Below are the code and all the weights of a small trained network. Each question names an input and a target symbol and asks about switching units off, where a switched-off unit gives its printed mean instead of its output.

import numpy as np


def w(rows, s, z=0):
    codes = np.array(rows[::2]) - 128.0
    scale = np.full(codes.shape[1], s)
    scale[-1] = z or s
    return codes * scale


def norm(h):
    return h / np.sqrt((h * h).mean(-1, keepdims=True) + 1e-5)


def f(y):
    return y / 2 * (1 + np.tanh(0.7978845608 * (y + 0.044715 * y**3)))


def softmax(a):
    e = np.exp(a - a.max(-1, keepdims=True))
    return e / e.sum(-1, keepdims=True)


def log_softmax(a):
    a = a - a.max(-1, keepdims=True)
    return a - np.log(np.exp(a).sum(-1, keepdims=True))


def net(x, mask):
    ids = ['αβεηθλμπσψω'.index(c) for c in x.split()]
    T = len(ids)
    res = E[ids] + P[:T]
    u = 0
    for l in range(3):
        q, k, v = (norm(res) @ M[l].T for M in (Q, K, V))
        z = softmax(np.where(np.tri(T) > 0, q @ k.T / 3**0.5, -1e9)) @ v
        res = res + np.where(mask[u], z, O[l][:, -1]) @ O[l][:, :-1]
        u += 1
        y = f(norm(res) @ A[l][:, :-1].T + A[l][:, -1])
        res = res + np.where(mask[u : u + 8], y, B[l][:, -1]) @ B[l][:, :-1]
        u += 8
    return log_softmax(norm(res)[-1] @ U[:, :-1].T + U[:, -1])


Q, K, V, O, A, B = {}, {}, {}, {}, {}, {}
E = w([
[114,176,153,108,144,147,99,120,135,70],'α',
[134,154,168,134,125,183,135,154,118,79],'β',
[165,163,140,130,76,142,146,93,98,104],'ε',
[171,143,88,157,117,184,121,143,94,136],'η',
[114,153,58,108,159,132,110,89,96,106],'θ',
[125,138,73,72,99,74,53,143,132,111],'λ',
[139,114,80,107,5,75,112,60,104,131],'μ',
[123,139,148,207,139,167,147,56,148,137],'π',
[156,63,29,137,61,116,120,205,105,130],'σ',
[127,110,83,164,160,117,97,114,139,180],'ψ',
[49,100,181,95,105,114,140,146,123,141],'ω',
],0.027)
P = w([
[119,157,135,105,147,206,106,155,105,64],'0',
[89,145,148,135,141,125,141,130,4,118],'1',
[76,193,79,161,76,98,167,113,109,106],'2',
[140,117,94,61,141,169,174,79,223,147],'3',
[101,51,121,133,193,108,96,45,121,104],'4',
[83,164,108,161,146,92,70,67,131,173],'5',
],0.016)
Q[0] = w([
[100,172,118,173,102,118,149,166,111,113],'L0H0',
[31,238,120,242,74,113,70,146,53,139],'L0H0',
[122,20,205,154,163,105,57,100,3,77],'L0H0',
],0.033)
K[0] = w([
[122,112,142,62,141,168,119,90,172,140],'L0H0',
[163,79,93,36,122,208,140,95,252,143],'L0H0',
[60,208,82,165,77,129,126,158,213,102],'L0H0',
],0.039)
V[0] = w([
[254,128,114,170,46,136,122,155,120,158],'L0H0',
[157,103,66,164,176,129,49,128,109,123],'L0H0',
[201,158,161,199,140,138,140,66,122,168],'L0H0',
],0.022)
O[0] = w([
[104,236,108,115,84,201,77,140,227,178,63],'L0H0',
[153,152,190,199,149,78,8,130,134,100,214],'L0H0',
[12,126,83,165,112,200,71,86,123,74,253],'L0H0',
],0.013,0.0012)
A[0] = w([
[185,178,103,173,167,148,194,47,201,84,127],'L0N0',
[114,94,98,120,89,118,211,87,57,187,34],'L0N1',
[148,170,150,11,88,150,116,149,77,48,253],'L0N2',
[76,89,52,50,183,57,54,148,125,202,20],'L0N3',
[39,165,102,133,78,167,133,194,171,160,129],'L0N4',
[104,5,33,104,83,92,8,253,146,77,17],'L0N5',
[22,75,226,39,75,79,78,172,84,188,195],'L0N6',
[34,37,141,167,150,31,143,106,251,215,160],'L0N7',
],0.014,0.0029)
B[0] = w([
[249,112,122,144,149,112,176,117,126,93,162],'L0N0',
[107,201,72,97,83,234,165,17,196,93,170],'L0N1',
[232,74,128,127,139,120,114,125,138,42,177],'L0N2',
[224,134,92,119,121,85,156,97,193,86,139],'L0N3',
[226,31,185,128,68,69,118,26,25,133,252],'L0N4',
[163,131,35,177,56,134,213,147,232,78,149],'L0N5',
[164,114,165,84,158,124,151,72,233,57,143],'L0N6',
[120,142,116,103,132,39,162,121,205,198,136],'L0N7',
],0.013,0.014)
Q[1] = w([
[210,13,97,150,190,179,75,108,238,115],'L1H0',
[29,68,151,77,134,139,104,179,210,161],'L1H0',
[141,100,170,76,156,251,115,225,81,118],'L1H0',
],0.021)
K[1] = w([
[62,198,116,171,58,6,186,108,121,162],'L1H0',
[138,202,212,119,71,165,150,194,57,40],'L1H0',
[197,194,63,122,114,118,118,149,37,68],'L1H0',
],0.022)
V[1] = w([
[86,98,129,49,87,65,98,133,162,115],'L1H0',
[153,147,4,91,174,98,73,128,84,148],'L1H0',
[98,92,117,170,170,113,141,86,163,225],'L1H0',
],0.033)
O[1] = w([
[143,115,146,81,140,61,86,152,108,149,111],'L1H0',
[174,56,85,133,254,156,98,78,126,142,140],'L1H0',
[110,79,186,189,143,111,131,127,210,149,1],'L1H0',
],0.018,0.008)
A[1] = w([
[175,91,183,200,173,104,184,169,116,168,62],'L1N0',
[187,182,242,112,185,110,124,187,175,165,117],'L1N1',
[120,6,128,147,109,56,168,152,84,119,43],'L1N2',
[28,107,138,151,42,101,149,158,130,73,139],'L1N3',
[81,98,153,172,150,53,121,86,73,26,101],'L1N4',
[112,174,156,216,165,59,95,223,196,85,3],'L1N5',
[175,154,86,157,111,183,114,128,188,160,132],'L1N6',
[201,209,132,76,180,113,138,208,218,172,78],'L1N7',
],0.019,0.0045)
B[1] = w([
[143,96,95,95,104,151,118,134,119,6,187],'L1N0',
[152,211,112,172,95,52,109,129,65,164,178],'L1N1',
[126,90,113,117,150,145,106,122,114,220,206],'L1N2',
[102,125,92,161,174,56,128,88,79,92,204],'L1N3',
[172,135,135,194,147,160,164,58,164,140,249],'L1N4',
[72,113,196,207,103,126,172,151,221,163,168],'L1N5',
[135,135,130,135,174,150,72,165,126,143,181],'L1N6',
[126,159,61,152,117,195,223,99,99,180,162],'L1N7',
],0.025,0.012)
Q[2] = w([
[48,100,227,102,151,99,166,152,53,98],'L2H0',
[136,174,132,95,137,212,163,105,132,68],'L2H0',
[230,161,96,187,114,138,89,2,97,120],'L2H0',
],0.024)
K[2] = w([
[120,160,194,94,194,190,162,34,51,127],'L2H0',
[121,74,53,197,154,229,101,69,150,131],'L2H0',
[67,56,1,110,107,69,126,121,223,232],'L2H0',
],0.02)
V[2] = w([
[96,134,153,145,181,192,119,145,71,118],'L2H0',
[138,78,154,172,84,205,149,158,64,120],'L2H0',
[117,57,10,168,107,128,111,253,160,146],'L2H0',
],0.024)
O[2] = w([
[85,138,175,158,191,162,113,117,109,143,81],'L2H0',
[94,151,123,170,124,157,137,129,97,191,171],'L2H0',
[220,200,139,180,126,143,161,153,8,118,6],'L2H0',
],0.015,0.014)
A[2] = w([
[129,101,124,179,137,107,178,92,105,139,137],'L2N0',
[105,186,163,130,132,199,169,137,107,178,85],'L2N1',
[87,126,148,207,88,171,166,134,165,90,16],'L2N2',
[138,148,86,185,186,157,175,163,158,66,112],'L2N3',
[103,60,106,105,180,117,253,146,84,97,141],'L2N4',
[117,119,156,90,91,128,199,178,71,112,145],'L2N5',
[66,32,86,136,111,88,182,202,81,130,104],'L2N6',
[69,132,123,75,83,151,190,137,81,109,5],'L2N7',
],0.027,0.003)
B[2] = w([
[92,75,78,118,138,160,141,125,163,204,254],'L2N0',
[86,160,205,109,27,86,88,142,120,171,148],'L2N1',
[156,90,22,86,82,113,82,246,112,61,206],'L2N2',
[150,156,111,193,201,141,195,114,179,189,190],'L2N3',
[95,236,234,141,58,31,99,153,113,51,228],'L2N4',
[35,35,124,109,164,121,166,170,150,54,164],'L2N5',
[92,99,241,161,184,165,210,128,1,139,153],'L2N6',
[188,118,151,104,187,204,168,145,225,195,185],'L2N7',
],0.021,0.016)
U = w([
[127,178,187,136,143,109,1,149,142,84,248],'α',
[96,129,196,92,203,146,153,214,106,103,247],'β',
[139,207,116,58,164,203,195,135,211,136,79],'ε',
[103,227,161,157,97,166,111,116,129,201,130],'η',
[69,139,97,169,231,161,115,32,92,93,137],'θ',
[243,117,92,48,156,59,102,168,117,101,2],'λ',
[107,52,88,13,100,157,122,108,109,194,143],'μ',
[86,113,70,188,101,149,132,176,184,72,128],'π',
[196,167,92,152,120,119,186,184,50,179,62],'σ',
[200,62,172,206,200,95,116,150,191,205,109],'ψ',
[84,131,202,113,108,47,175,116,152,128,188],'ω',
],0.0093,0.0032)

Each question gives the input, a string of symbols that net reads in full, and the target symbol t.
The units are the heads (3 rows each of Q, K, V and O) and the neurons (one row each of A and B). Each row of codes is followed by its name. A weight is (code - 128) times the scale printed after its matrix; where a second scale follows, it is the last column's (O, A, B and U).
mask holds one flag per unit, layer by layer, with each layer's heads first. A switched-off unit (its flag False) gives its mean, the last column of its rows in O or B, instead of its output. The means were averaged over made-up inputs and are rounded, as every weight is.
A unit's drop is (log p(t) with every unit on - log p(t) with that unit switched off) / (log p(t) with every unit on - log p(t) with every unit switched off).
The circuit of an input: a set's keep is (log p(t) with only the set's units on - log p(t) with every unit switched off) / (log p(t) with every unit on - log p(t) with every unit switched off). Starting from the 12 units with the biggest drops (on a tie, the unit counted first), units are removed one at a time, each time the one whose removal leaves the highest keep (on an exact tie, the one counted first), for as long as the keep stays at least 0.8.
units of the circuit, in order: the units of the circuit, biggest drop first
most important unit: the unit with the biggest drop
top k neurons: the k neurons with the biggest drops, biggest first
k most important neurons of layer l: the k neurons of layer l with the biggest drops, biggest first
input β θ π, target ε: most important neuron of layer 1 -> [L1N5]
input ε θ β, target μ: units of the circuit, in order -> [L0H0; L0N4]
input ε π π ε, target π: units of the circuit, in order -> [L2N2; L1H0]
input ω β θ, target ω: units of the circuit, in order -> [L2N4; L0H0]
input ε ε π ε ε η, target η: units of the circuit, in order -> [L0H0; L2H0; L2N1]
input ε ε α, target ε: units of the circuit, in order -> [L1H0; L2N7]
input μ λ θ ω α θ, target β: units of the circuit, in order -> [L0H0; L2N6]
input ψ ε ω α σ, target ω: units of the circuit, in order -> [L2N4; L0H0]
input ε ε ε β α π, target ε: units of the circuit, in order -> [L0H0; L0N1]
input θ ω β θ λ, target ε: 3 most important neurons of layer 0 -> [L0N4; L0N1; L0N3]
input π β β η β λ, target λ: top 2 neurons -> [L2N4; L0N4]
input ε ε μ, target μ: top 2 neurons -> [L0N4; L2N4]
input ε ε β, target ε: 2 most important neurons of layer 1 -> [L1N2; L1N4]
input θ β λ, target ψ: most important neuron of layer 2 -> [L2N2]
input β ψ π ε μ ε, target μ: top 2 neurons -> [L0N1; L2N4]
input ε π β θ ε, target ε: units of the circuit, in order -> [L0N1; L0H0]
input μ ε θ λ η η, target σ: top 2 neurons -> [L1N7; L0N4]
input ε θ ε α ε ε, target ω: units of the circuit, in order -> [L0H0; L2N4]
input μ μ ψ λ ε θ, target σ: 4 most important neurons of layer 1 -> [L1N7; L1N1; L1N0; L1N4]
input θ ε β λ θ θ, target λ: most important unit -> L1H0
input λ ε λ, target σ: top 2 neurons -> [L1N7; L0N4]
input ε θ β α, target ψ: top 2 neurons -> [L1N4; L1N3]
input π ε ε β α, target μ: 2 most important neurons of layer 2 -> [L2N4; L2N3]
input ω μ β λ β, target ε: 3 most important neurons of layer 0 -> [L0N1; L0N4; L0N2]
input θ λ ε, target ψ: top 3 neurons -> [L1N4; L1N2; L2N2]
input μ ε ε ε α, target μ: top 2 neurons -> [L0N4; L2N4]
input θ ε α, target ψ: most important unit -> L0H0
input ε π λ θ α, target λ: 2 most important neurons of layer 1 -> [L1N4; L1N1]
input ε θ η, target μ: 2 most important neurons of layer 2 -> [L2N4; L2N3]
input σ π β θ λ θ, target ψ: top 3 neurons -> [L1N4; L0N1; L2N2]
